Each row comes from the steps of one path. Every step used is in the known rows, and no mark comes twice. Write the path behind each row, first mark first.
Each row is shifted at random along 7 fixed directions that mean nothing.
Known rows
vovogeg/gori/lokufu/vinok: [-130  215   17  -82  136  238  -49  159 -100  -59  297   -3    4   86
 -146   36 -111   56   45 -351 -232  -82   32   10   54    2   62  -98
   55  134  184  -53  -10 -118 -215  149  255   44   91   34 -106   18
    5 -202  -72  187  -79    2  -93  107   54   89   23  -15   82   -2
 -116  151  -93   53   57   -2]
fuzun/fefor/lokufu/gori/ludi/vovogeg: [ -17   -9  113 -380  149  625  -18  413  225  226  316  162 -243   33
  250 -158  -55  104   73 -121   71 -371  313   66  -91 -247  249  299
   18  -67  107 -435 -202  -95 -171 -123 -342  306   23  -72 -158   50
 -206  225  -93  167   28   71 -165   96  148  272    4  -68  211  -30
 -186 -177  162 -254  229  -88]
fuzun/fefor/lokufu/vinok: [  43  111   25    2   81  168  118 -244  -49 -145   54    1  -72   37
   77   35 -165  -95  -69  -16  -70   34 -156   53 -206 -166   74   77
 -164  105   26   -1  -77 -230  293  202   83   12   99  -43   32    7
  108 -135 -195  105 -305  136   -1  107   65 -105   23   53   39  -51
  -30   47  -90  -79  204   72]
mitis/zivi/vinok/lokufu: [-128  140   10  142  146   65   98  155   93  -39  212   12  -50  -12
 -149   57   33  -29  -49   -7 -120  140   25   99   71   56   85    9
   34  121  126  142   96  -29 -161  190   97  -86  107   24   41    3
  -93  -98   49   48 -140  -91   39  154   21  112  -14   60    9   27
   -6  -24  -22   24  -35 -177]
fefor/zivi/vinok/mitis/lokufu/gori/ludi/vovogeg: [-190  218  -27 -190  201  378   31  326  134   61  415   58  -44   -6
   53 -158   51   57  -31 -230  -66   78  201  246   85   70  -45 -112
  -32 -115   33 -108  -55  -31 -439  109   16   19   74   99  -81   15
 -138   67  109  316  -36 -110   -6   28 -111  185  -28   12  246   73
  -32  -64  179  -36  152 -164]
gori/lokufu/vinok/mitis/zivi/fefor: [ -57   60 -160  -76  225  267   22  -91  -14 -210  291  106  -20  131
   60  -57   39  101  -90  -15  -98  136  208  206  -98  -13  -27  100
  175 -161 -234  -84   59  -56   50  275   62  -19   21   -4  -68   76
 -135   61 -331  161 -153  -10  120  272  178  127    5  223   37   53
   12  -55  -24    6  105  -27]
gori/ludi/fuzun/fefor/lokufu: [-152   81  172   97  324   59  -67 -132  225  -22  -54   82 -213  232
  254  201  -27   93  -96  217  176   92   46   79 -347   39  374  151
   37 -195 -156 -338 -171 -389  133   38 -135  100  104 -115   68  106
 -162  291 -584  388 -408  -28    8  459  179   80 -137  -96  160  128
  211 -231   88 -145  284  -72]
zivi/vinok/fuzun/gamizo/fefor/lokufu/gori/ludi: [ -82   82   60   90  105   67   69 -251  127  -80   -4   93  -91  -13
   83  -57 -200  133    9   83  -92 -110 -121 -112 -116  -38 -141  -12
 -166 -180  146  105  -19 -123  368   -8   29   88  -54    9  161    1
  153   44 -426  344 -277   27  130  256  -14   22   47 -194   68   88
  239   -9  -94  -48  292   21]
vinok/mitis/lokufu/gori/ludi/fefor/zivi: [ -74   46   57  -78  -23   41  176 -189  179 -156  291   12   36   -5
  205 -145   42  -50  -90 -112   28  225  -14  231 -132 -288 -302  126
 -273 -202  -52  -98  -77 -185  290  172  -55  -74   47  112   23  -52
 -105  247 -314  245 -306   81  176   21  -36   73   56   71  109  104
   74  -98   89 -103  226  -21]
ludi/fefor/lokufu/vinok/zivi/mitis: [ -59  201   46   80  284  -33   10 -268  -78 -291  205   -8   38  163
   85  142 -144   -6   -3  -15 -130  106 -209  172 -228  168  -43  -79
  -16  -10 -192   -8    7 -276  384  142   84  -48   20  -26  -39  157
  134  195 -505  312 -223  -24   47  333  -10   27   67  225   49  -56
  120   23 -135   -9  337   86]
zivi/mitis/vinok/lokufu: [  21   25 -197  -78  205  139    9   73  -98  -68   44  -55  -27 -114
  -56 -108   82  -35  -13  108 -102   42   16 -133  150   -2  -15  -30
  -70   85   44  363   10   88 -316  106  -26 -261   61   -3   54  -62
   48 -445  143 -157  -36  -84   65  -44  -26  -12   30 -190  -76 -287
  -59   27   56   93   29 -185]
mitis/vinok/lokufu/gori: [ -69  -32   97 -127  175   60  -16   47   66  -42  261   99 -184    4
  -27   -4  -68   73   69  -84 -118 -145  -48  -94    6 -143   36   36
 -145   91  298  179  -58  -73  -25   54 -140  -26   81  -17   48   54
   73 -271   -1   92   -6   10  -81  -39  -50  -13   33 -194  -16 -207
  122  -39   32  -61  -38 -164]
gamizo/fuzun/vinok/lokufu: [-112   38  -50  486    8  276   88  197  -63  -37   20  123  -20   62
  131  100   56   -3  178 -182 -382   35  107  119  128 -191  100    4
   10  119  138  159  229  176  -75   72  129 -134  157   76    8    7
  -24 -228   72  138  -62  -93  -92  -23  -18   13   47   55  -12   59
   53    8   53  208  -52  -49]
mitis/vinok/zivi/fefor/lokufu/gori: [-186   76  -39  -76  154  133  105  -82   57 -148  400   15  -84  -71
   14  -60   59  -59  -85   12  103  160   67  125  -10 -105   37  -78
 -222   80  187  145  -38 -121 -265  257   -6  -36  100   68   36  -24
 -117 -200   74  128  -47   41   21 -234  -51   90  -28 -124  105 -108
    6  -10  217 -112  245 -185]
vinok/fuzun/gamizo/fefor/lokufu/gori: [-127   55  -10  371   72  -43   95 -394   -7 -195   33  147  -26    6
   98   31 -112   25   67  163 -134  -35 -159   -5  -13 -134 -251 -277
 -161 -131  119  203  167  -11  239   65   86 -101  -79   30  262   55
  198 -257 -143  235 -134   -3  134  -23 -206  -82   90 -191   -4  -44
  365   69  -22   47  262   10]
zivi/vinok/lokufu/gori/ludi/fefor/fuzun/gamizo: [-108  135  -72  289  -19  183   85 -115  -73   49  245   32   79   38
  229 -164  125  -91  -25   30 -172  162  131   75   69 -120 -222 -355
  -37 -117  180  -11   47  131 -254   70  199   15   -2  -10   92 -130
 -103  -60 -133  264 -150  -44   12  215    8 -203  -44    0   73   80
  -38   51  -15  101  192 -113]
gamizo/fuzun/vinok/mitis/lokufu: [  63  -18   -8  235  199  116   67  -97   55 -274 -279  108  -95   54
  254  101  -80  121  -31   31 -180   96   -1  103 -122  -64  -53  189
 -128  -86 -108   58   45 -113  292   93  -95 -176  121 -107   26   35
   55  -85 -283   37 -131   10  135  130   13 -113   33   80   29   24
  122  -60  -56  -13   63  -33]
gori/lokufu/vinok/zivi/fefor/fuzun: [ -40  -51  -87  -71   90  170   72 -148  -35 -107   -4  123 -137   65
  -57   11   81   12  -46  169   59  521   99  104  -26  -31  134 -141
  -85 -146 -159   52  -15   73 -308  246  -36  -76  100  100  122  -11
  -32 -144 -101   38 -187   55   82  105    1  146   19  156  107 -101
  192   -1   47   36  102 -179]
vovogeg/gori/lokufu/vinok/mitis: [ -70  -23  114 -336  150  137   18   97   28  -34  270   99 -133  -44
  -60  -55  -16  185  -12 -158  -71  -77   29    9   44 -136  -13   75
  -56   31   38    7  -33 -107 -131   30 -110 -124   34  -10   -9   -4
   24 -137 -134   20  -15   46   21  -14   23  136   44   -6  111 -176
   -5   -6 -143  -54  -17 -126]
fuzun/fefor/zivi/vinok/mitis/lokufu/gori: [   6  189 -135  141  201  -74   49 -457  -42 -421  157  140   61  184
  167 -121 -194  -15  -38  -99 -273  -91 -115   31 -122  -64 -371 -113
  -72 -158 -181  180   83 -136  477  143   61  -28 -113  -76   35  151
  219    0 -223  270 -187   16  137  350  -83 -117   40   32  -36  -39
  158   31 -143  -14  211   40]
mitis/lokufu/vinok/zivi: [  45  -31  -23  -11  -24  380  210  222   41  -27  328  -21  -29  -81
  136  -52   21 -118  -77 -213  -54  178  168  226  -18 -278  -58  436
 -253  279  262  -80  111  -45   32  130  -49 -101  261   27 -139 -142
 -218   91  139 -128  -66  105  -28 -254  202  113   85  224  118   83
 -280   33   79  -81  164  -63]
ludi/fuzun/gamizo/zivi/fefor: [ -51   21  -19  233  177  216   15 -161   57   38   72   98  -90  -13
   57   65   98  190  -80  202   61  102  201  137 -118   61   47  -68
  147 -147   43 -222  -23  -96    6   79 -144  141  -65  135  -10   29
  -87   60 -360  109 -184  -26  122  311  114  189   -7  -74   90    0
   59  -69  116 -110   14  -48]
ludi/vovogeg/gori/lokufu/vinok/mitis: [  48   50  -29 -194  142  159  -42    7  -10  -79  243   70  -11   31
  186 -115  -86  122  -24 -123 -152 -125   28  -15  -33  -87 -138  -74
   46  -75  -43  -19  -12  -24  -40    8  -22 -177   21  -59  -12  -13
   72 -131 -129   25  -63   13   35  115   52  128   68   27   94 -149
   23   43 -221   20   30  -23]
gori/lokufu/vinok/zivi/fefor: [ 153 -204 -123 -249  -62  133  116 -167  -13 -210   74  227 -193 -136
 -138 -152  -26  123   78  177  -74  147  -62 -124  -59 -245   36  204
 -105 -102  -17   75  124  117   84  131 -173  -63   98  198  134   -7
  158 -165  -41 -143  -73  154  236   82   86  267  171  244   -6 -254
  306  -65   76   16   22  -86]
mitis/zivi/vinok/lokufu/gori/ludi: [-138  178  -54   36   76  188   49  119  116  -44  412  -44  114   69
  172 -173  -73  -66  -69 -306 -164 -134  127   47  -51  -72 -145  118
    0  -37  173   28   27  -38  135  100  206   34   57  -38  -52  -66
 -192  286 -193  318 -197  -48  -16  116  149  105  -23  -59   41  307
 -146   -4   19   -1  140   15]
fuzun/gamizo/fefor/zivi/vinok/mitis/lokufu/gori: [-240   -2  104 -122  306  373   93  199   71   65  476  158 -238  -98
 -108  -48  123  237  -23  -26   35   30  255  208  204 -151 -166   14
  -57  -15  209  -37   12 -124 -458   93 -248   79  -24   45   -5   21
 -188  -96   -1  167  111  -46   51 -151 -140   -5  -55 -174  199 -100
  -75  -66  240 -181  136 -383]
zivi/fefor/fuzun/vinok/mitis/lokufu/gori: [   7  -14   23  -12  155   21  103 -309    3 -320  -26  170 -110   56
  172  -69 -110   56  -62    9 -119  104  -38  100 -156 -130 -141 -191
 -189 -131  -78  110  -45 -104  182  177  -96 -103    6 -127  106   64
   85 -170 -220  156 -101   85  136   56 -122  -81    7   46   45  -72
  216  -46   17 -102  131  -90]
lokufu/gori/mitis/vinok/zivi/fefor/fuzun: [-183   12   -4 -208  201  237   61 -103  -33 -186  117  135 -136  103
 -128   33  145   30  -18  -12   71  466  130  160   15  -31  111  -92
 -168  -86 -126   42  -67  -11 -394  215 -129   42   57  120  -17   70
  -30 -180  -90  157  -28   49    9   16 -113  133  -25   90  127 -160
  136  -20   72  -54   97 -236]
mitis/lokufu/gori/vovogeg/fuzun: [ -48  -61    5  160  -34   75  158   69    9 -206  -40  201  -11 -146
  -81   23  104    8    5 -128  -75  364   70  -20  106  -22  -16 -251
 -146 -254   98  -36   85  244 -417  122  100 -382  182  279  190  -72
  -25 -238  338 -114 -111   31  182 -222 -147   43   61   55   51   51
  245   16  445   93 -154 -127]
fefor/lokufu/gori/ludi/vovogeg/fuzun: [  47   16   -1  131  168  337  -15  154   68  100  136  112  -32  109
  347   13  -81  100   17 -140   26   -3  325    7  -98   -9  103  -31
  130 -277   89 -312 -150   53 -197  -61 -114  -48   35  -26  -42  -97
 -164  243 -198   36 -199    6  -68   27  141  109  -25 -109  150   95
  -52  -72  142  -67  166  -38]
ludi/fuzun/fefor/zivi: [  46  -57  -67  -77   39  152   82 -136    6   29   68  207 -130   25
  -40  -58  170  -29   27   30   89  263   93    3    7 -288  -44  -46
  -20 -218 -150  -46   65   36 -183  -10 -234   32   -2  220   74   29
    1  -13   51  -37 -216   54  131  124  -61  117   26  -49   54 -178
  152 -154  131  -19  -53 -175]
gori/ludi/vovogeg/fuzun/vinok: [ 221   69   73   63   -9  194  161 -129   42  -13 -177   86  -61  -54
  140   42 -139    3  -19 -189 -106  123  -76  -20 -195    8   31 -161
  -79  -50   50  -76 -141  -53  187  -44  -22   -6   80   60  -19  -58
  185  -97 -142  -80 -334  142   50  203   -3   30   92  -72   36 -109
   -1   -6  -67  -76  -79   67]
vovogeg/fuzun/gamizo/zivi/mitis/vinok/lokufu/gori/ludi: [   5   -5  -38  138  175   33   24 -146  -12 -202   91  166   -6  -33
  147  -61  -84  149   71 -108 -217 -178  -13 -174 -114 -105 -213  103
  -29 -302  213  170  137   47  306   28  -49 -172   22   89  188  -30
  135   85 -454  193 -275  -23  153  190   79   -4  112 -176  -43   94
  286  -95  107   57   65   23]
ludi/fuzun/gamizo/fefor/zivi/mitis/vinok/lokufu: [-190  255  -99  213  383  507   62  116  -66   13  220    1  -37  104
  -32   95   87    0   64  -62 -237   36  213  198  140   31   16   72
   -4  167   76   31    6 -139  -84  121  -29    4  -53   28 -188   72
  -25 -212 -211  202 -155 -129 -105  254    9    7   24 -129   18 -121
 -187   15  -36    9  238  -95]
gamizo/fefor/lokufu/vinok/fuzun: [-126   -3  134  258  103  202  128   -8   98  141   54 -109 -105   36
  239  167  -37   48 -186   44  100  427  120  275 -115  -55   73  -75
 -181  134  136  -55 -119 -154   29  157   87 -162  217  -25   17 -122
 -236 -103 -185  130 -348    2  -55 -109  103  135  -71  -25  220  159
  -41   74  -26  -37  237  -71]
fuzun/vinok/mitis/lokufu/gori/vovogeg/ludi/fefor/zivi: [ 200  -98  -79  -90 -129  177  206 -153   20 -168  217  146  121  -70
  370 -224   58  -82   21 -155 -139   73   40   84  -78 -460 -450   18
 -136 -218  -83   -2   48   95  160   58 -117 -232   42  163   22  -85
  -38  -12  -51   41 -249  136  197  -22  -90  -42  104  152   18  -37
   57  -94   46    3   95  -44]
lokufu/gori/vovogeg/ludi/fefor/fuzun/gamizo/zivi: [  70  -32  -19  272  -88  201  179 -183  101   37  126  -21  181 -168
  406  -74  153  -89 -172   31  105  120  132  123  -88 -220 -391 -162
  -81 -182  181 -104   10   91    5   69   -4 -150   20  187  118 -190
 -177   36 -134  -32 -284   87  134  -26   -4   12   68 -152   63  132
 -113   70   90  -78  -16   -7]
vinok/mitis/lokufu/gori/ludi/vovogeg/fuzun: [ -84   45  -16   58  210  312   55  222  160  131  280   -1  -22  -20
  303  -48  108   98 -190 -151  139  277  375  160    2  111   -4 -106
   12 -234   43 -296 -191   22 -538   18  -54 -229  132   32  -43 -161
 -331  154  -15   -9 -199  -62   18 -116   75  142  -90 -197  225   79
 -159  -25  315  -79   72 -196]
zivi/mitis/lokufu/gori/vovogeg/fuzun/gamizo/fefor: [-172   -4   23  287  242  255   54  -25  -23 -107   83  156  -91  -99
  -12  136  109  235    3  199  -25  168  123   53   89   85 -194 -191
  115 -328   42 -181  114   48 -322   41  -30 -148   11  186  167   48
  -79 -140 -192  121  -76  -92  193   71 -110  -50    8 -136   82   49
  218   25  442   14   78 -174]
zivi/mitis/lokufu/vinok: [ 114   -3 -187 -149  281  475  -64  223 -277   -8  123  -12  -30    5
   16 -112  -61   85   -3 -113 -168    4  205  -23  100  -40  -76  -21
  104    9   42   25  -23   46 -393  111   16  -57   81 -104  -96  -83
  -81 -184   26  -72   48  -43   33 -111   47 -162  -23   13   71  -91
 -265   81   99   41  138 -147]
ludi/vovogeg/fuzun/gamizo/zivi/mitis/vinok: [ 128  159 -125  264  221  266   77  -91 -143 -275 -107   14  118   23
  197   99  -82   10   30 -179 -228   60  102  106 -136   68 -117   19
   60  -46  123  -29   71  -27  344  178   24  -99   22   64 -124  -17
  138  -54 -355  -61 -163   27   -4  261  117  -45  106  205  -23   71
  -33    7  -66    3   95  177]
lokufu/vinok/zivi/fefor/fuzun/gamizo: [ -67   22  -57   74  -68  169  221  -90 -103   21  142  108  -85 -178
  -26  -59  274  -95 -114  163   93  415  129  206   54 -141  -70 -207
 -220   -8  154   83  145  141 -453  202   17 -114  114  144  148 -118
 -131 -236  118    0  -86   55  106  -92   -3  -61  -20  107  122   -3
   33  -13  195   10   95 -192]
mitis/lokufu/gori/vovogeg/ludi/fefor/fuzun/gamizo/zivi/vinok: [ -22   87   51  278  214  189   -3  -76  -24 -138   40  211   -1  119
   26  130 -101  190  128  -44 -338   57   22   33  -34  108 -130 -196
  196 -224  123  -95   86   18   28   93   29  112  -19  164   38  104
  143    1 -339  314 -190  -47   47  526  -88 -131   51  211   67   74
  241    4  -98   54   14  -69]
lokufu/vinok/mitis/zivi/fefor/fuzun/gamizo: [ -57  195    4  111   66  359  246 -144  -96 -134   83  172  -24   72
   53   18   54 -106  -40 -100 -166   86  179  380  -79 -135  -62   56
 -159   56    3  -87   88  -65  252  234   20   92  -86  -66 -115   60
  -18    4 -315  189 -126  115  -36  253   92 -139   35  331   50  129
 -143  -27 -190 -104  230   91]
vovogeg/lokufu/vinok/fuzun: [  10   38  153  112  190   92   62  -17    0   61  -43  123 -152  158
  -50  202 -161  149   29 -128 -180  121   21   61  -66  106  136  -17
  -43  105   77  -27  -80 -114  186  -26    1  -17   70   18  -65  101
  141 -146 -158  135 -307   18  -79  212   35   93   38   -8   53  -99
   78   49 -194   10  110  -24]

Write each row's path
[  -1   51  159 -104   57  213  144   32  192 -136  322    3   58   15
  334    4  -18  -17  -48 -216 -103   28   -8  209 -233  -39  -87   83
  -87   22  -40 -371 -169 -207  190   30  -15  -43  144   82 -187   60
 -179  197 -321  273 -231   92    1  281   21   84   15  221   91   35
  -97  -39  115 -136  187   -7] | fuzun/vinok/zivi/mitis/lokufu/gori/vovogeg/ludi/fefor
[-196   66  -17   26   58   33  152 -212  137 -248   76  135  -62   43
   19 -130   51   -2  -55 -109 -173  387  -78   43  -88  -70    1 -107
 -134 -197 -103 -160   68  -67    5  101  118  -82  133  167  114   29
   43   35 -134  265 -279    8  168  313  -63   79  -35  194   98   49
  348  -96  170   62    0  -97] | zivi/vinok/mitis/lokufu/gori/ludi/fuzun/fefor
[ 129   59    2 -296  340  498   65   94  -86  -99   19  218 -252   23
 -130   17 -153  164   61 -155 -148   62   65   14  -93  -53   98  168
  -53 -178  -74 -146 -117 -127  -74  119 -223   39   81   82  -56   97
  131  -54 -255   40 -261   80   96  256   11   24   85   79  116 -180
   19  -81  139 -110  142 -106] | gori/ludi/vovogeg/fuzun/fefor/zivi/mitis/lokufu/vinok
[ -43   -6   98  268   35   70   45 -109  -56   39   17  238 -155   59
  138   64   17  139  106   86 -237   73  -31   65  -92 -138  -31  -80
 -114 -127  204  -12  178   30  123   -4   71  -51  140   37  172   13
   86 -118 -308  351 -250  -32   76  290   76 -165   54  126  103   66
  360  -98  -79  150  225  -17] | gori/ludi/fefor/lokufu/vinok/fuzun/gamizo
[ 220 -119 -139  -89  -80  328  171    5  103 -112   41  141   59 -173
  389 -141  -18  -34    4  -64  -12 -171  114 -135 -105 -263 -118  184
 -133 -134   15   59  -22  187   13  -33 -145 -195   82  188  -11  -88
  -90  -49   27  -69 -180  170   93  -68   38  142   52  -49    7  -17
  -68  -40  123  -62   70  -33] | gamizo/fuzun/vinok/zivi/fefor/lokufu/gori/vovogeg/ludi
[ -46  115   65   29  268  398   91  251  137  -29  206  129  -84   73
  152   62  -73  104    2 -285  -31   59  297  180  -82  123  131  138
  -17 -134   39 -370 -120  -78  -95   -3 -161  -29   60   32 -173   25
 -151  333 -223   76 -157   11  -52  130  105  262   36   40  173   67
 -114  -69  214 -156  214  -44] | vinok/zivi/mitis/lokufu/gori/ludi/vovogeg/fuzun
[-146   93  -36   32   32   26  138 -173   36 -170  323   98   91  110
  208 -180   57    7  -57 -258 -154  261   98  187  -63 -155 -229  -99
    1 -176 -129  -29  104  -14  183   97   75  -95   -6  104  -17  -34
  -50  304 -237  316 -224  -13   60  216   15  106  -61  292  136  197
  143 -117  -62   53   84  -30] | lokufu/gori/ludi/fuzun/fefor/zivi/vinok/mitis
[ -23   51   31  155  333  141   27    1    0  -77  -66   30 -124    2
  107  144   50   65  -49  168  -34   43   82   78  -78    2   64   97
  -54   29  120  179   -1 -114   50  175 -178 -165   66  -74   72   11
  -21 -187 -346   40 -207  -59    9  229   94   -1   21 -109    4  -54
   39  -85  -12  -54  102 -126] | fefor/fuzun/gamizo/zivi/mitis/vinok/lokufu
[ -21   -7 -118  108   -6  235  131  -13 -148 -242  162  143   88  -29
  161 -173   55    5  186 -239 -265  105   57   68   57 -371 -254 -151
  -20 -264  -53  132  182  191   28  130   33 -145   23  207   72  -40
    2   50 -217  181  -96    0  154  -55 -138   98   95  180   22   49
  160  -83  201  143  125  -37] | gamizo/fuzun/vinok/lokufu/gori/ludi/fefor/zivi/mitis
[-158   36   44 -134  166  228  -63  153  129   74  155  300 -249   82
    0  -42   -3  142  168   -7 -121  -39   19    5   13   -9  179 -169
  -11 -267  -37  -75   54   82 -346  -78 -100   58   80  135  136  189
  105 -124   71  351  -80  -93    2  199 -149  195   64  -65  163 -137
  419 -137  166   73  114 -142] | vinok/fuzun/fefor/lokufu/gori/ludi/vovogeg
[ -41   91  -14   18  188  299  181  -34   69 -137  -56   58 -113  -97
  -44    5    1   15   56   57 -157   60  -35   16  -29 -151  -16  275
 -242   16  131   94   11 -130  279  130 -154 -127   25  105   30  -12
  117 -177 -349   75 -282   22  109  221   13   92  116  -37  -23  -78
  124 -104   10  -43  170  -35] | gori/ludi/fuzun/gamizo/fefor/zivi/mitis/vinok/lokufu
[-190  157   17 -135  189  495  119  218  -51   35   98  118 -103  165
 -249   28   15   37  218 -431 -355  215  187  255  190    3  143   95
 -209  179  -24   26  -44  -42   35   60   -6  186  -27  158 -343  157
  124 -134 -124  271  -97  -14 -192  242  -54  121  119  226   93 -145
 -128    4 -207   57  251    5] | gori/ludi/fefor/zivi/mitis/vinok/fuzun
[-105  178    2  115  196  452  193  -71   -2 -293  105  116   25    1
 -143   -8  -50   30   40 -165 -169  138   37   91   29 -158 -124   -4
   -3  -22  148 -139  118 -113   49  197  102  151  -30   78  -29  -44
   46  -61 -230  104  -45   78  179  137 -113   68   37  163   61   42
   11   20 -142  -89  107  -74] | ludi/fuzun/gamizo/fefor/lokufu/gori/mitis/zivi/vinok
[  23   67 -112  -24  138  254   30 -211   18  -21  196  270  -92  187
   54 -134  -13  -23  123 -118 -168 -113   65  -81  -33 -303 -117   74
  -25 -231 -155   18   48  -15  197  -88 -202  143 -127  120    6  135
  143   99 -165  218 -311   30   61  370  -18  118  103 -188  -16 -185
  123 -115  -49   -8   98  -47] | vinok/lokufu/gori/ludi/fuzun/fefor/zivi
[ -33   50   35 -356 -101  645  356  207  135   84  286  223  -75 -107
 -136 -191  142 -178   93 -450  -24  -40  254  193  127 -463   47  276
 -299  145   12 -257  -72   -8  -74    4 -256  173  -84  306 -261   38
  -87   27  276  -19 -114  237  -84  -52  -97  300   99   71   82 -145
 -331  -91  134 -231   43  -53] | lokufu/gori/vovogeg/ludi/fuzun/fefor/zivi
[ -30  184   34  213  226  256  120  -84    4  -67   88  145  -58   19
  121  -24   39   67 -108  -24  -21 -104  167  132  -42  -85 -124  -61
 -116   57  161   47   81 -106   61   60   34   73  -24 -129  -10  -29
  -85  -99 -178  171 -100   23  114  244   79   35  -37 -127  103   34
 -137  -16 -197 -117  266  -97] | fefor/lokufu/gori/mitis/zivi/vinok/fuzun/gamizo
[-123  -53  119  -69   82  442  163   32  125  -15  106   62  -63   90
   82  -80  -34   43   37 -177 -138  368  187  213   39 -217  -31   34
 -147 -113   40 -241 -177  -56  -20  121 -131  146  -21   44  -85  -71
  -60  160 -340  133 -149  100  -38   71  -64   40   69  228  173    7
  -80    8 -117 -115  139 -116] | gamizo/zivi/vinok/mitis/lokufu/gori/ludi/fefor/fuzun
[  83   45   79   -4   35  388  166  -21   22  -96  -56  197  -38   42
  191    9 -109  -12  110 -266 -246  -50   46   69 -192 -150  166 -119
  -56   61   55 -196  -97  -81  171   16  -28   41   39   52 -125   31
   52 -108 -175  216 -225  144  -35  206  -53   52   12  152   59  -13
   49 -109  -40  -80   75   47] | zivi/fefor/lokufu/gori/vovogeg/ludi/fuzun/vinok
[ -77   11  -33  -77   21  200   15  -13  112   18  476   -1   28   33
   71 -208   -4    4   32 -126 -192  129   -3  -74   37 -152 -195 -106
   49 -187  129  -99  -59   36 -140   14  111  113   63  122   13  -66
  -55   79 -168  186 -176  -16   85  172  -10   10   57  -16   33  -80
   18   28   -3   57    9 -138] | mitis/zivi/vinok/lokufu/gori/ludi/fefor
[ -44   38  225   76  225 -123   42 -269  141 -185  141  163 -210  130
  184  152 -109   59 -107   57   10   63 -106  112 -344  -80   41 -210
  -65 -108   58   90  -84 -236  266  192 -110  -23  110 -119  173  136
  -37  -52 -428  302 -311   48   57  274  -12   58  -36 -100   35   15
  308 -136   28 -164    0 -130] | mitis/zivi/fefor/fuzun/vinok/lokufu/gori
[ -35 -146    4  119    9   45  158 -156   88  -72  173  105 -102 -145
  184 -141   33   26 -100   86  127  186   74  -17  -30 -364 -102 -204
 -118  -95  206  138   87   63 -160  132  -76 -133  114   95  262 -145
 -121 -156   99  -65 -159   77  160 -217  -37  187  -10 -129  124  -37
  150  -41  201  -67   74 -222] | gamizo/zivi/vinok/fuzun/fefor/lokufu/gori
[  -9   36   31 -107  -13   64  106 -175  138  -73  310   -7  -15    0
  140 -110   13  -67  -21  -92  -21  189  -73   50 -120 -304 -216  101
 -243 -140  112   45 -118 -137  227  149  -66  -14   94  167   33  -61
   -8   40 -267  192 -358   82   92   92   -2   48   83  -62   39  -39
  100  -78   32  -52  121  -54] | mitis/vinok/lokufu/gori/ludi/fefor/zivi
[   8   55  117  -78  216  400   54  -35   83 -265   48  373 -132  135
  141   27  -93   55  113 -127 -245 -149   53  102 -185 -152  102  -58
  -35 -175 -107 -144    4  -87  282   45 -117   49   -3   12  -37  215
  106  -55 -177  291 -119   90   68  301  -47  114  123  194   68  -24
  206 -147  -53 -104   68   39] | ludi/fuzun/vinok/mitis/zivi/fefor/lokufu/gori/vovogeg
